Here is a tiny trained network, its code and every weight. The questions are about switching its units off for an input and a target symbol, where a switched-off unit gives its printed mean instead of its output.

import numpy as np


def w(rows, s, z=0):
    codes = np.array(rows[::2]) - 128.0
    scale = np.full(codes.shape[1], s)
    scale[-1] = z or s
    return codes * scale


def norm(h):
    return h / np.sqrt((h * h).mean(-1, keepdims=True) + 1e-5)


def softmax(a):
    e = np.exp(a - a.max(-1, keepdims=True))
    return e / e.sum(-1, keepdims=True)


def log_softmax(a):
    a = a - a.max(-1, keepdims=True)
    return a - np.log(np.exp(a).sum(-1, keepdims=True))


def net(x, mask):
    ids = ['ΘΛΣΩαγζηξτφ'.index(c) for c in x.split()]
    T = len(ids)
    res = E[ids] + P[:T]
    u = 0
    for l in range(2):
        r = norm(res)
        for j in range(3):
            rows = slice(2 * j, 2 * j + 2)
            q, k, v = (r @ M[l][rows].T for M in (Q, K, V))
            z = softmax(np.where(np.tri(T) > 0, q @ k.T / 2**0.5, -1e9)) @ v
            o = O[l][rows]
            res = res + np.where(mask[u + j], z, o[:, -1]) @ o[:, :-1]
        u += 3
    return log_softmax(norm(res)[-1] @ U[:, :-1].T + U[:, -1])


Q, K, V, O = {}, {}, {}, {}
E = w([
[248,88,131,4],'Θ',
[121,107,134,136],'Λ',
[174,150,140,146],'Σ',
[77,124,36,121],'Ω',
[160,206,167,207],'α',
[155,136,155,140],'γ',
[104,80,168,118],'ζ',
[111,179,198,37],'η',
[164,121,153,136],'ξ',
[115,119,147,128],'τ',
[116,123,129,133],'φ',
],0.024)
P = w([
[116,154,88,139],'0',
[44,254,138,81],'1',
[59,249,122,91],'2',
[60,234,124,95],'3',
[78,237,118,103],'4',
[84,223,121,104],'5',
[73,212,117,104],'6',
],0.0078)
Q[0] = w([
[192,154,87,128],'0.h1',
[138,98,139,83],'0.h1',
[241,173,101,82],'0.h2',
[132,67,146,2],'0.h2',
[108,165,79,165],'0.h3',
[150,124,207,153],'0.h3',
],0.0087)
K[0] = w([
[170,178,173,171],'0.h1',
[96,205,147,137],'0.h1',
[58,45,172,115],'0.h2',
[110,145,123,12],'0.h2',
[140,163,56,162],'0.h3',
[83,89,122,144],'0.h3',
],0.011)
V[0] = w([
[196,71,96,138],'0.h1',
[61,110,2,71],'0.h1',
[119,89,128,194],'0.h2',
[191,189,120,79],'0.h2',
[68,44,179,201],'0.h3',
[169,134,58,200],'0.h3',
],0.0084)
O[0] = w([
[86,3,153,190,4],'0.h1',
[232,132,183,149,3],'0.h1',
[167,130,67,212,64],'0.h2',
[202,214,81,213,227],'0.h2',
[197,236,6,248,25],'0.h3',
[127,101,168,186,65],'0.h3',
],0.0056,0.0037)
Q[1] = w([
[169,180,126,7],'1.h1',
[154,140,188,105],'1.h1',
[114,94,73,131],'1.h2',
[213,84,102,187],'1.h2',
[112,55,92,104],'1.h3',
[127,69,118,148],'1.h3',
],0.016)
K[1] = w([
[21,2,99,190],'1.h1',
[193,59,164,176],'1.h1',
[14,227,166,36],'1.h2',
[120,168,208,67],'1.h2',
[146,185,63,72],'1.h3',
[154,126,91,58],'1.h3',
],0.0084)
V[1] = w([
[19,65,160,150],'1.h1',
[140,50,102,139],'1.h1',
[74,131,148,32],'1.h2',
[119,167,41,163],'1.h2',
[102,190,9,180],'1.h3',
[64,134,172,176],'1.h3',
],0.012)
O[1] = w([
[70,99,127,134,121],'1.h1',
[57,181,39,139,75],'1.h1',
[63,137,157,62,2],'1.h2',
[128,74,44,92,230],'1.h2',
[83,24,182,107,237],'1.h3',
[146,176,189,254,210],'1.h3',
],0.0081,0.0054)
U = w([
[190,52,123,10,113],'Θ',
[230,100,100,111,110],'Λ',
[106,181,177,96,83],'Σ',
[49,69,77,68,195],'Ω',
[174,184,143,202,147],'α',
[164,71,46,146,253],'γ',
[183,55,194,113,60],'ζ',
[102,163,175,36,93],'η',
[144,182,37,98,99],'ξ',
[53,153,94,177,150],'τ',
[60,62,205,125,136],'φ',
],0.013,0.0024)

Each question gives the input, a string of symbols that net reads in full, and the target symbol t.
The units are the heads (2 rows each of Q, K, V and O). Each row of codes is followed by its name. A weight is (code - 128) times the scale printed after its matrix; where a second scale follows, it is the last column's (O and U).
mask holds one flag per head, layer by layer. A switched-off head (its flag False) gives its mean, the last column of its rows in O, instead of its output. The means were averaged over made-up inputs and are rounded, as every weight is.
A unit's drop is (log p(t) with every unit on - log p(t) with that unit switched off) / (log p(t) with every unit on - log p(t) with every unit switched off).
The circuit of an input: a set's keep is (log p(t) with only the set's units on - log p(t) with every unit switched off) / (log p(t) with every unit on - log p(t) with every unit switched off). Starting from all 6 units, units are removed one at a time, each time the one whose removal leaves the highest keep (on an exact tie, the one counted first), for as long as the keep stays at least 0.8.
units of the circuit, in order: the units of the circuit, biggest drop first
unit that matters most: the unit with the biggest drop
heads that matter: for each layer, one digit per head in row order, 1 if its drop is at least 0.15 and else 0, layers parted by /
input ξ γ γ, target τ: unit that matters most => 0.h1
input Ω Ω τ Θ φ, target ξ: units of the circuit, in order => [0.h1 1.h3 1.h2]
input τ Λ φ, target Θ: units of the circuit, in order => [0.h3 0.h1 1.h3]
input Λ φ Σ φ ζ, target γ: units of the circuit, in order => [0.h3 1.h2]
input Σ η Θ φ Ω ζ ζ, target α: units of the circuit, in order => [0.h1 0.h3 1.h3]
input α Σ ξ Σ Θ γ, target ζ: units of the circuit, in order => [0.h1 1.h1 1.h3]
input ζ γ Σ, target Ω: heads that matter => 011 / 000
input Λ Ω τ α Σ γ τ, target γ: units of the circuit, in order => [1.h2 0.h3]
input Σ Σ γ Σ η Σ ζ, target α: units of the circuit, in order => [0.h3 0.h2 1.h3 1.h2]
input ξ Θ η τ Θ Σ ξ, target τ: units of the circuit, in order => [0.h1 1.h1]
input η ξ α ξ φ η Λ, target η: heads that matter => 001 / 010
input ζ ξ Ω α ζ, target Ω: units of the circuit, in order => [0.h2 0.h3 1.h2]
input γ τ τ Σ, target φ: heads that matter => 110 / 001
input Ω γ α τ, target ξ: unit that matters most => 0.h1
input ξ Λ Ω Σ Λ, target τ: heads that matter => 100 / 100
input τ η Σ Σ, target Θ: units of the circuit, in order => [0.h3 1.h2 0.h2]
input Σ ζ Σ η τ, target α: heads that matter => 111 / 000
input φ ξ Ω Σ, target Λ: heads that matter => 101 / 011
input ξ Λ ξ τ Ω ζ, target τ: heads that matter => 101 / 100
input τ η Θ Σ, target Θ: heads that matter => 001 / 000
